Below are the code and all the weights of a small trained network. Each question names an input and a class and asks about switching units off, where a switched-off unit gives its printed mean instead of its output.

import numpy as np


def w(rows, s, z=0):
    codes = np.array(rows[::2]) - 128.0
    scale = np.full(codes.shape[1], s)
    scale[-1] = z or s
    return codes * scale


def norm(h):
    return h / np.sqrt((h * h).mean(-1, keepdims=True) + 1e-5)


def f(y):
    return np.maximum(y, 0)


def log_softmax(a):
    a = a - a.max(-1, keepdims=True)
    return a - np.log(np.exp(a).sum(-1, keepdims=True))


def net(x, mask):
    res = np.array(x, float).reshape(1, 5) / 4 @ E
    u = 0
    for l in range(3):
        y = f(norm(res) @ A[l][:, :-1].T + A[l][:, -1])
        res = res + np.where(mask[u : u + 5], y, B[l][:, -1]) @ B[l][:, :-1]
        u += 5
    return log_softmax(norm(res)[-1] @ U[:, :-1].T + U[:, -1])


A, B = {}, {}
E = w([
[91,127,97,113,164,137,107],'x0',
[101,105,180,201,127,181,168],'x1',
[101,141,112,164,114,67,147],'x2',
[106,191,134,182,65,162,45],'x3',
[128,3,100,122,61,146,78],'x4',
],0.008)
A[0] = w([
[254,166,205,180,57,63,76,96],'L0N0',
[182,155,70,22,112,51,128,3],'L0N1',
[171,154,147,63,113,251,117,113],'L0N2',
[235,99,220,127,75,71,166,150],'L0N3',
[42,90,71,138,225,123,81,133],'L0N4',
],0.0084,0.0037)
B[0] = w([
[66,125,103,37,208,135,89,243],'L0N0',
[114,210,173,118,13,247,95,254],'L0N1',
[46,169,82,100,139,7,207,226],'L0N2',
[2,182,43,153,251,189,70,244],'L0N3',
[52,211,94,127,217,192,73,235],'L0N4',
],0.0077,0.0038)
A[1] = w([
[221,212,215,165,192,137,114,98],'L1N0',
[199,121,104,155,111,203,160,5],'L1N1',
[113,103,187,221,185,203,194,115],'L1N2',
[105,164,86,230,99,45,69,154],'L1N3',
[142,1,81,161,92,181,58,69],'L1N4',
],0.0084,0.0027)
B[1] = w([
[139,137,77,182,171,30,74,213],'L1N0',
[165,140,53,88,160,98,115,128],'L1N1',
[163,221,134,6,102,153,76,252],'L1N2',
[106,106,151,46,148,135,177,232],'L1N3',
[161,211,62,104,178,58,105,234],'L1N4',
],0.012,0.0045)
A[2] = w([
[133,124,186,206,90,153,92,67],'L2N0',
[93,108,142,54,145,91,255,151],'L2N1',
[141,161,150,19,33,124,159,4],'L2N2',
[193,154,76,46,130,101,72,207],'L2N3',
[25,241,194,3,178,121,223,167],'L2N4',
],0.0073,0.0034)
B[2] = w([
[153,131,53,110,147,178,176,128],'L2N0',
[141,96,71,191,70,125,178,144],'L2N1',
[167,138,137,94,89,118,168,142],'L2N2',
[144,112,244,174,134,94,214,199],'L2N3',
[132,46,113,137,91,144,106,250],'L2N4',
],0.012,0.019)
U = w([
[151,171,144,158,196,3,151,156],'0',
[114,45,185,158,72,119,134,186],'1',
[166,216,194,60,26,191,149,153],'2',
[79,68,76,132,50,96,191,139],'3',
[45,127,81,48,241,195,111,107],'4',
[210,101,62,158,118,142,62,95],'5',
[199,178,65,206,153,179,67,2],'6',
[202,209,63,193,149,207,112,38],'7',
],0.011,0.0085)

Each question gives the input, the list of numbers given to net, and the class t.
The units are the neurons (one row each of A and B). Each row of codes is followed by its name. A weight is (code - 128) times the scale printed after its matrix; where a second scale follows, it is the last column's (A, B and U).
mask holds one flag per neuron, layer by layer. A switched-off neuron (its flag False) gives its mean, the last column of its row in B, instead of its output. The means were averaged over made-up inputs and are rounded, as every weight is.
A unit's drop is (log p(t) with every unit on - log p(t) with that unit switched off) / (log p(t) with every unit on - log p(t) with every unit switched off).
The circuit of an input: a set's keep is (log p(t) with only the set's units on - log p(t) with every unit switched off) / (log p(t) with every unit on - log p(t) with every unit switched off). Starting from the 12 units with the biggest drops (on a tie, the unit counted first), units are removed one at a time, each time the one whose removal leaves the highest keep (on an exact tie, the one counted first), for as long as the keep stays at least 0.8.
units of the circuit, in order: the units of the circuit, biggest drop first
most important unit: the unit with the biggest drop
k most important neurons: the k neurons with the biggest drops, biggest first
k most important neurons of layer l: the k neurons of layer l with the biggest drops, biggest first
input [7,-7,-2,8,-2], class 1: 3 most important neurons => L1N2, L0N3, L1N4
input [-7,-3,7,7,-5], class 1: most important unit => L1N3
input [-8,3,-5,4,-5], class 4: 4 most important neurons => L0N0, L0N3, L2N3, L1N3
input [-4,-6,1,2,4], class 2: 2 most important neurons of layer 1 => L1N0, L1N3
input [5,-5,8,-8,-2], class 1: units of the circuit, in order => L2N4, L0N1, L1N4
input [1,-2,-8,6,-7], class 3: units of the circuit, in order => L0N2, L2N4, L1N2
input [6,5,-5,2,-7], class 0: 2 most important neurons => L1N0, L0N3
input [-8,3,-8,-7,-2], class 3: units of the circuit, in order => L0N2, L2N1
input [-8,4,5,2,4], class 4: units of the circuit, in order => L0N3, L0N0
input [-8,-6,1,-1,-7], class 4: 2 most important neurons => L0N3, L0N0
input [7,-3,-8,8,0], class 1: 2 most important neurons => L0N3, L0N2
input [-1,7,-7,1,-7], class 0: 3 most important neurons => L1N0, L0N1, L1N3
input [8,3,7,-1,-4], class 4: 2 most important neurons => L0N4, L2N3
input [4,-8,6,7,-4], class 2: most important unit => L0N1
input [2,7,-7,1,-8], class 0: 2 most important neurons => L1N0, L0N1
input [-7,5,-3,6,2], class 4: 2 most important neurons => L0N0, L2N3
input [-2,-7,7,0,4], class 2: 2 most important neurons of layer 0 => L0N1, L0N2
input [-8,-2,1,2,8], class 0: 2 most important neurons => L1N4, L2N4
input [-8,-3,-2,-6,-6], class 4: 3 most important neurons => L0N3, L1N4, L0N1
input [-2,4,-7,3,3], class 3: most important unit => L0N2
input [-5,1,-8,-7,4], class 3: units of the circuit, in order => L0N2, L2N1
input [-8,-7,-6,-3,2], class 4: 3 most important neurons => L0N3, L1N2, L0N0
input [-5,-4,0,7,-5], class 1: 2 most important neurons => L1N4, L0N0
input [-8,-7,6,-3,-5], class 4: 2 most important neurons of layer 1 => L1N2, L1N3
input [-6,1,-8,3,-7], class 3: units of the circuit, in order => L0N2, L2N4, L1N2
input [-6,7,6,-4,1], class 2: 2 most important neurons of layer 1 => L1N2, L1N0
